Small tables with named rows and columns. After each table, cells are looked up by row and column.

rifo
columns: dif, luvuti, kul, simub
telaton: [68, 731, 183, 954]
kave: [503, 452, 97, 433]
dumu: [356, 851, 648, 280]
sufo: [290, 592, 383, 299]

What is the luvuti of dumu in rifo? 851
What is the simub of sufo in rifo? 299
What is the dif of telaton in rifo? 68
What is the luvuti of kave in rifo? 452
What is the dif of sufo in rifo? 290
What is the kul of kave in rifo? 97
What is the simub of telaton in rifo? 954
What is the luvuti of telaton in rifo? 731
What is the simub of kave in rifo? 433
What is the dif of kave in rifo? 503
What is the simub of dumu in rifo? 280
What is the luvuti of sufo in rifo? 592
What is the kul of telaton in rifo? 183
What is the kul of dumu in rifo? 648
Row with the largest simub: telaton

Table babogo
	seso	fezal	ked	rudom	tif
gud	358	457	521	76	296
figunu	453	744	263	580	528
kemuset	253	527	252	796	298
radu	488	708	366	722	367
sim	354	527	297	658	481
pur	385	689	235	787	506
marofav	340	650	337	810	422
minile	428	263	219	797	278
fela	710	481	318	820	460
kovobe	866	704	422	675	576
raf	483	835	212	822	526
pizika	997	562	345	644	692

What is the ked of pur in babogo?
235
What is the fezal of fela in babogo?
481
What is the fezal of sim in babogo?
527
What is the fezal of kovobe in babogo?
704
What is the rudom of fela in babogo?
820
What is the rudom of kemuset in babogo?
796
What is the seso of figunu in babogo?
453
What is the tif of kemuset in babogo?
298
What is the seso of pur in babogo?
385
What is the rudom of raf in babogo?
822
What is the fezal of pur in babogo?
689
What is the ked of radu in babogo?
366
What is the tif of figunu in babogo?
528
What is the ked of pizika in babogo?
345
What is the seso of sim in babogo?
354
What is the tif of radu in babogo?
367
What is the seso of fela in babogo?
710
What is the fezal of gud in babogo?
457
What is the tif of pizika in babogo?
692
What is the rudom of marofav in babogo?
810

rudaguf:
fields: sozomiv, pinen, dunoba, fom
timim: [0.54, 0.32, 0.17, 0.51]
ket: [0.38, 0.76, 0.43, 0.60]
nunod: [0.50, 0.67, 0.69, 0.73]
fifor: [0.48, 0.57, 0.69, 0.66]
zare: [0.51, 0.78, 0.47, 0.32]
kega: [0.77, 0.74, 0.61, 0.65]
livog: [0.61, 0.58, 0.54, 0.38]
bor: [0.61, 0.58, 0.44, 0.48]
kufen: [0.61, 0.45, 0.67, 0.32]
kuvebul: [0.41, 0.46, 0.53, 0.76]
zitoni: [0.52, 0.73, 0.29, 0.53]
div: [0.64, 0.69, 0.47, 0.60]
tazed: [0.68, 0.65, 0.55, 0.67]
rikam: [0.69, 0.48, 0.56, 0.39]

sozomiv of bor = 0.61
dunoba of div = 0.47
pinen of bor = 0.58
sozomiv of nunod = 0.50
pinen of livog = 0.58
sozomiv of kega = 0.77
dunoba of kufen = 0.67
dunoba of zitoni = 0.29
sozomiv of zare = 0.51
dunoba of timim = 0.17
dunoba of bor = 0.44
pinen of timim = 0.32
fom of bor = 0.48
fom of rikam = 0.39
dunoba of tazed = 0.55
sozomiv of kufen = 0.61

sinidul =
cols = vitole, dutez
gegudob: [0.566, 0.849]
kov: [0.614, 0.626]
vif: [0.521, 0.619]
pefi: [0.509, 0.194]
tama: [0.629, 0.842]
zufoves: [0.802, 0.589]
lupuve: [0.839, 0.378]
beg: [0.953, 0.175]
rim: [0.986, 0.236]
pefafo: [0.531, 0.277]
rov: [0.757, 0.578]

dutez of lupuve is 0.378
vitole of gegudob is 0.566
vitole of pefafo is 0.531
dutez of rim is 0.236
dutez of pefafo is 0.277
dutez of vif is 0.619
dutez of rov is 0.578

lalupan
fields: lupid, vufin, nis, vib, vivino
sofo: [-89, 98, 710, 201, 55]
puva: [680, 236, -236, -35, -520]
vefeb: [86, 583, 262, 583, 280]
bofip: [406, 897, 174, 85, 314]
kudene: [698, 420, 717, 289, -43]
nosaf: [433, 624, 61, 169, 203]
kizelof: [258, -260, -17, -297, 381]
gazesuz: [326, -158, 646, -51, 739]
dovolol: [-320, 584, -366, -299, 617]
fegaso: [648, -342, 145, 647, 243]
dodor: [-416, 64, -35, 772, 328]
mifeb: [-380, 214, 18, 525, -359]
pap: [415, -380, -55, -164, 566]
mepepub: [-295, 31, 250, -354, -191]

vivino of kizelof = 381
vufin of kizelof = -260
vufin of puva = 236
vib of fegaso = 647
nis of sofo = 710
vib of sofo = 201
lupid of mifeb = -380

Table sonok
	zokemip	risep	geb	dogigi	dez	begikos	tisasa	gonapu	famefin	konurap
firogik	114	130	148	51	216	144	70	50	82	166
visol	116	73	225	176	117	179	119	188	53	211
kad	83	91	178	75	166	185	122	65	196	124
batora	206	193	50	198	131	100	114	105	151	43
bava	126	148	175	193	98	130	196	135	121	58
saroret	162	120	92	110	134	157	225	154	44	144
nas	139	44	82	169	231	179	84	136	200	146
mebeg	96	155	80	81	113	203	162	171	95	152
dedozu	190	96	156	140	101	123	142	227	78	65
vozef	238	148	152	181	30	126	202	142	107	76

mebeg, famefin => 95
saroret, zokemip => 162
nas, begikos => 179
vozef, begikos => 126
bava, dez => 98
saroret, tisasa => 225
Which row has the largest zokemip? vozef

vumaf
         sebadi  mapub  lileno    giz   miza   rami  rinemif    lel    mov    bot
molel      0.24   0.28   -0.43   0.17  -0.60  -0.08    -0.26  -0.33   0.03  -0.46
lebuse    -0.71  -0.72    0.26  -0.64   0.44  -0.27    -0.03   0.11  -0.37   0.21
tafeve     0.43   0.55   -0.95   0.50  -0.77   0.02    -0.56  -0.58  -0.06  -0.70
mib        0.36   0.57   -0.88   0.51  -0.69   0.01    -0.50  -0.49  -0.04  -0.59
ralorek   -0.06   0.04   -0.47   0.15  -0.27  -0.07    -0.42  -0.29  -0.19  -0.32

ralorek, miza => -0.27
lebuse, rami => -0.27
ralorek, giz => 0.15
molel, mov => 0.03
ralorek, rinemif => -0.42
ralorek, lel => -0.29
tafeve, miza => -0.77
lebuse, miza => 0.44
mib, bot => -0.59
mib, mapub => 0.57

med =
	gavupuv	mut
biv	116	123
tagi	154	161
siga	114	173
sas	199	11
neboso	54	183

What is the gavupuv of sas in med?
199
What is the mut of siga in med?
173
What is the gavupuv of tagi in med?
154
What is the mut of sas in med?
11
What is the mut of neboso in med?
183
What is the gavupuv of siga in med?
114
What is the mut of tagi in med?
161
What is the mut of biv in med?
123
What is the gavupuv of biv in med?
116

dovugun
fields: vize, ter, nilozu, kez, kurude
visur: [50342, 52724, 39343, 31515, 36268]
bog: [37166, 44298, 48585, 21727, 24511]
sezovav: [16715, 73346, 43324, 62382, 49975]
gok: [31052, 82547, 44130, 66889, 81418]

visur, kurude => 36268
visur, vize => 50342
sezovav, vize => 16715
visur, ter => 52724
bog, kurude => 24511
visur, nilozu => 39343
bog, nilozu => 48585
gok, vize => 31052
sezovav, ter => 73346
bog, kez => 21727
visur, kez => 31515
sezovav, nilozu => 43324
sezovav, kez => 62382
bog, ter => 44298
sezovav, kurude => 49975
gok, ter => 82547

pem =
,kabuza,rem,domafi,duzafe,mag
nutu,0.08,0.35,-0.53,0.05,0.33
busav,0.27,0.31,-0.42,0.30,0.44
bubotat,0.36,0.31,-0.33,0.02,0.53
genod,0.42,0.36,-0.30,-0.12,0.59
muketor,0.29,0.35,-0.37,0.06,0.50
sogos,0.50,0.28,-0.24,0.25,0.65
ris,0.43,0.39,-0.28,-0.30,0.60

ris, kabuza: 0.43
muketor, domafi: -0.37
sogos, domafi: -0.24
ris, rem: 0.39
bubotat, rem: 0.31
genod, duzafe: -0.12
nutu, duzafe: 0.05
muketor, mag: 0.50
bubotat, duzafe: 0.02

